Below are the code and all the weights of a small trained network. Each question names an input and a class and asks about switching units off, where a switched-off unit gives its printed mean instead of its output.

import numpy as np


def w(rows, s, z=0):
    codes = np.array(rows[::2]) - 128.0
    scale = np.full(codes.shape[1], s)
    scale[-1] = z or s
    return codes * scale


def norm(h):
    return h / np.sqrt((h * h).mean(-1, keepdims=True) + 1e-5)


def f(y):
    return np.maximum(y, 0)


def log_softmax(a):
    a = a - a.max(-1, keepdims=True)
    return a - np.log(np.exp(a).sum(-1, keepdims=True))


def net(x, mask):
    res = np.array(x, float).reshape(1, 6) / 4 @ E
    u = 0
    for l in range(3):
        y = f(norm(res) @ A[l][:, :-1].T + A[l][:, -1])
        res = res + np.where(mask[u : u + 6], y, B[l][:, -1]) @ B[l][:, :-1]
        u += 6
    return log_softmax(norm(res)[-1] @ U[:, :-1].T + U[:, -1])


A, B = {}, {}
E = w([
[92,101,88,126,191,42,144,80,62,172],'x0',
[46,129,56,90,79,155,161,123,176,156],'x1',
[124,132,131,131,129,131,128,126,129,129],'x2',
[129,123,133,117,130,124,128,130,131,130],'x3',
[86,183,102,68,140,160,2,121,85,93],'x4',
[131,142,110,103,134,104,177,74,138,41],'x5',
],0.0072)
A[0] = w([
[101,48,128,163,154,158,59,200,138,204,2],'0.n1',
[17,24,69,114,3,87,101,100,179,128,36],'0.n2',
[132,115,110,81,120,125,185,63,128,49,26],'0.n3',
[111,70,131,167,108,145,68,190,118,239,5],'0.n4',
[79,103,94,122,178,70,127,27,80,201,17],'0.n5',
[85,117,75,100,63,141,163,141,143,167,43],'0.n6',
],0.0053,0.0066)
B[0] = w([
[148,206,188,158,51,107,142,139,90,213,171],'0.n1',
[158,161,99,103,209,189,155,131,133,150,253],'0.n2',
[126,185,161,76,101,95,119,127,139,167,187],'0.n3',
[170,234,153,111,35,89,139,154,69,231,191],'0.n4',
[97,117,126,131,137,78,139,254,111,78,254],'0.n5',
[117,133,128,121,173,186,127,125,150,155,195],'0.n6',
],0.0097,0.0022)
A[1] = w([
[250,115,242,184,165,72,99,122,55,100,99],'1.n1',
[90,152,137,101,129,205,60,112,120,98,114],'1.n2',
[128,142,101,121,115,97,207,18,142,22,80],'1.n3',
[87,14,159,168,67,166,110,1,120,190,2],'1.n4',
[160,42,127,186,157,97,249,109,146,202,97],'1.n5',
[168,112,178,141,68,183,189,168,182,104,123],'1.n6',
],0.0058,0.014)
B[1] = w([
[122,166,67,78,178,222,198,134,140,172,255],'1.n1',
[166,68,110,170,92,80,114,87,169,148,207],'1.n2',
[166,247,201,88,62,104,110,143,88,236,173],'1.n3',
[107,84,44,145,217,150,155,253,174,107,128],'1.n4',
[132,75,95,186,93,94,54,3,161,151,239],'1.n5',
[93,72,117,159,85,88,97,155,136,98,234],'1.n6',
],0.0079,0.0044)
A[2] = w([
[63,142,129,64,145,154,2,102,75,91,69],'2.n1',
[50,134,75,103,138,203,202,132,186,180,17],'2.n2',
[74,88,104,132,188,56,159,128,70,160,3],'2.n3',
[132,217,169,56,101,80,185,82,124,60,48],'2.n4',
[119,115,153,135,54,194,109,223,168,33,47],'2.n5',
[187,113,187,147,225,208,161,121,91,116,11],'2.n6',
],0.0089,0.0055)
B[2] = w([
[170,64,119,205,71,116,234,64,220,150,247],'2.n1',
[254,204,116,88,221,201,131,74,107,93,252],'2.n2',
[64,130,195,61,152,141,59,229,93,12,226],'2.n3',
[143,198,189,173,46,179,30,192,57,229,220],'2.n4',
[31,108,142,84,214,40,121,177,25,89,250],'2.n5',
[159,210,8,30,189,233,168,48,206,98,184],'2.n6',
],0.0091,0.0044)
U = w([
[205,203,48,49,243,236,160,78,147,116,121],'0',
[26,79,173,91,183,52,108,226,58,41,193],'1',
[161,231,204,151,34,134,93,154,79,248,182],'2',
[155,10,98,232,66,82,165,28,237,104,1],'3',
],0.018,0.0047)

Each question gives the input, the list of numbers given to net, and the class t.
The units are the neurons (one row each of A and B). Each row of codes is followed by its name. A weight is (code - 128) times the scale printed after its matrix; where a second scale follows, it is the last column's (A, B and U).
mask holds one flag per neuron, layer by layer. A switched-off neuron (its flag False) gives its mean, the last column of its row in B, instead of its output. The means were averaged over made-up inputs and are rounded, as every weight is.
A unit's drop is (log p(t) with every unit on - log p(t) with that unit switched off) / (log p(t) with every unit on - log p(t) with every unit switched off).
The circuit of an input: a set's keep is (log p(t) with only the set's units on - log p(t) with every unit switched off) / (log p(t) with every unit on - log p(t) with every unit switched off). Starting from the 12 units with the biggest drops (on a tie, the unit counted first), units are removed one at a time, each time the one whose removal leaves the highest keep (on an exact tie, the one counted first), for as long as the keep stays at least 0.8.
units of the circuit, in order: the units of the circuit, biggest drop first
top k neurons: the k neurons with the biggest drops, biggest first
top k neurons in layer l: the k neurons of layer l with the biggest drops, biggest first
drop of u: that unit's drop, to one decimal
input [8,3,2,7,-8,5], class 1: units of the circuit, in order : 2.n3
input [-8,-3,-2,0,-8,7], class 1: units of the circuit, in order : 1.n6; 2.n5
input [-4,-5,8,-2,-7,7], class 2: top 4 neurons : 1.n3; 2.n4; 1.n2; 2.n1
input [6,-5,3,7,2,3], class 1: top 2 neurons in layer 0 : 0.n5; 0.n2
input [-2,5,-2,-5,6,0], class 3: top 2 neurons : 2.n1; 1.n1
input [-5,7,1,-3,2,-7], class 0: top 3 neurons : 2.n2; 0.n2; 2.n4
input [6,8,1,-1,-7,-5], class 0: top 2 neurons : 2.n2; 0.n2
input [-7,-7,2,-8,-2,-5], class 0: top 3 neurons : 1.n1; 2.n6; 0.n5
input [-3,8,-1,-1,-8,-5], class 0: top 2 neurons in layer 2 : 2.n2; 2.n1
input [0,-7,-6,6,6,-5], class 0: top 2 neurons : 1.n1; 2.n6
input [6,1,4,2,-5,-6], class 1: top 2 neurons in layer 2 : 2.n3; 2.n4
input [-6,-8,4,7,7,-7], class 0: top 2 neurons : 1.n1; 2.n6
input [-8,7,-1,4,7,-8], class 1: top 3 neurons : 2.n5; 1.n1; 1.n5
input [2,3,-1,-2,4,6], class 2: units of the circuit, in order : 2.n4
input [0,-7,-7,6,3,-7], class 0: top 2 neurons in layer 2 : 2.n6; 2.n4
input [-5,-2,-6,0,6,7], class 2: top 2 neurons : 2.n4; 1.n5
input [5,-6,-7,-6,7,4], class 3: top 3 neurons : 2.n1; 2.n2; 0.n2
input [-6,-1,2,8,-3,-6], class 1: top 2 neurons : 2.n5; 1.n6
input [2,5,-7,-1,5,7], class 2: drop of 2.n4 : 0.4
input [4,3,-7,-6,7,-3], class 3: units of the circuit, in order : 2.n1
input [-3,2,-6,2,5,2], class 3: drop of 2.n1 : 0.2
input [-4,5,1,8,7,4], class 3: drop of 2.n1 : 0.5
